Here is a tiny trained network, its code and every weight. The questions are about switching its units off for an input and a class, where a switched-off unit gives its printed mean instead of its output.

import numpy as np


def w(rows, s, z=0):
    codes = np.array(rows[::2]) - 128.0
    scale = np.full(codes.shape[1], s)
    scale[-1] = z or s
    return codes * scale


def f(y):
    return np.maximum(y, 0)


def log_softmax(a):
    a = a - a.max(-1, keepdims=True)
    return a - np.log(np.exp(a).sum(-1, keepdims=True))


def net(x, mask):
    res = np.array(x, float).reshape(1, 7) / 4 @ E
    y = f(res @ A[0][:, :-1].T + A[0][:, -1])
    res = res + np.where(mask, y, B[0][:, -1]) @ B[0][:, :-1]
    return log_softmax(res[-1] @ U[:, :-1].T + U[:, -1])


A, B = {}, {}
E = w([
[125,131,131,131,127],'x0',
[129,130,131,133,124],'x1',
[127,128,130,126,132],'x2',
[151,54,148,246,239],'x3',
[58,26,222,118,66],'x4',
[2,130,41,174,118],'x5',
[128,135,133,137,117],'x6',
],0.0086)
A[0] = w([
[65,144,49,79,69,147],'N1',
[56,53,197,101,75,182],'N2',
[174,193,3,136,139,255],'N3',
[140,42,201,142,155,174],'N4',
[159,73,184,117,183,150],'N5',
[219,76,211,152,192,163],'N6',
[183,177,170,32,83,163],'N7',
[46,163,61,54,72,197],'N8',
[217,193,77,160,158,248],'N9',
[142,138,116,254,193,201],'N10',
[66,119,100,244,163,116],'N11',
[174,159,155,60,94,156],'N12',
[62,141,102,92,61,145],'N13',
[228,135,110,152,172,189],'N14',
[61,69,233,115,113,198],'N15',
[58,87,60,234,169,106],'N16',
[194,184,170,22,60,173],'N17',
[34,111,159,44,64,149],'N18',
],0.007,0.0045)
B[0] = w([
[52,207,61,193,120,226],'N1',
[118,44,109,220,78,231],'N2',
[87,217,98,49,223,250],'N3',
[173,149,227,160,74,205],'N4',
[181,174,179,176,83,185],'N5',
[223,178,170,189,110,222],'N6',
[46,40,176,28,124,204],'N7',
[14,169,44,179,125,254],'N8',
[168,136,79,67,247,232],'N9',
[171,101,149,65,183,226],'N10',
[73,59,178,26,131,199],'N11',
[69,78,182,27,127,183],'N12',
[53,130,58,175,126,213],'N13',
[197,129,85,126,240,204],'N14',
[126,103,205,185,6,226],'N15',
[51,77,195,1,97,209],'N16',
[63,46,138,52,152,219],'N17',
[71,82,76,191,126,230],'N18',
],0.0059,0.0087)
U = w([
[107,115,133,32,168,255],'0',
[93,44,185,103,55,167],'1',
[237,159,119,155,171,82],'2',
[194,157,196,229,62,75],'3',
[89,240,77,148,127,86],'4',
[95,97,66,255,89,32],'5',
],0.008,0.0011)

Each question gives the input, the list of numbers given to net, and the class t.
The units are the neurons (one row each of A and B). Each row of codes is followed by its name. A weight is (code - 128) times the scale printed after its matrix; where a second scale follows, it is the last column's (A, B and U).
mask holds one flag per neuron, in row order. A switched-off neuron (its flag False) gives its mean, the last column of its row in B, instead of its output. The means were averaged over made-up inputs and are rounded, as every weight is.
A unit's drop is (log p(t) with every unit on - log p(t) with that unit switched off) / (log p(t) with every unit on - log p(t) with every unit switched off).
The circuit of an input: a set's keep is (log p(t) with only the set's units on - log p(t) with every unit switched off) / (log p(t) with every unit on - log p(t) with every unit switched off). Starting from the 12 units with the biggest drops (on a tie, the unit counted first), units are removed one at a time, each time the one whose removal leaves the highest keep (on an exact tie, the one counted first), for as long as the keep stays at least 0.8.
units of the circuit, in order: the units of the circuit, biggest drop first
most important unit: the unit with the biggest drop
top k neurons: the k neurons with the biggest drops, biggest first
drop of u: that unit's drop, to one decimal
input [6,-8,4,2,2,-8,6], class 3: units of the circuit, in order : (N6; N5)
input [7,-2,-7,1,-2,8,5], class 0: units of the circuit, in order : (N16; N11)
input [-8,4,-5,-8,2,6,0], class 5: most important unit : N18
input [0,-7,0,0,2,3,4], class 5: units of the circuit, in order : (N7; N12; N3)
input [-4,1,4,1,-1,8,-4], class 0: top 2 neurons : (N16; N11)
input [-4,7,0,6,1,-5,1], class 3: top 2 neurons : (N4; N3)
input [7,6,1,6,-1,-5,2], class 2: drop of N9 : 0.1
input [3,-8,-8,1,0,-7,-8], class 2: drop of N17 : -0.1
input [5,-8,-2,4,-6,6,-4], class 0: drop of N13 : 0.0
input [-1,-4,8,1,6,-7,-8], class 3: drop of N5 : 0.2
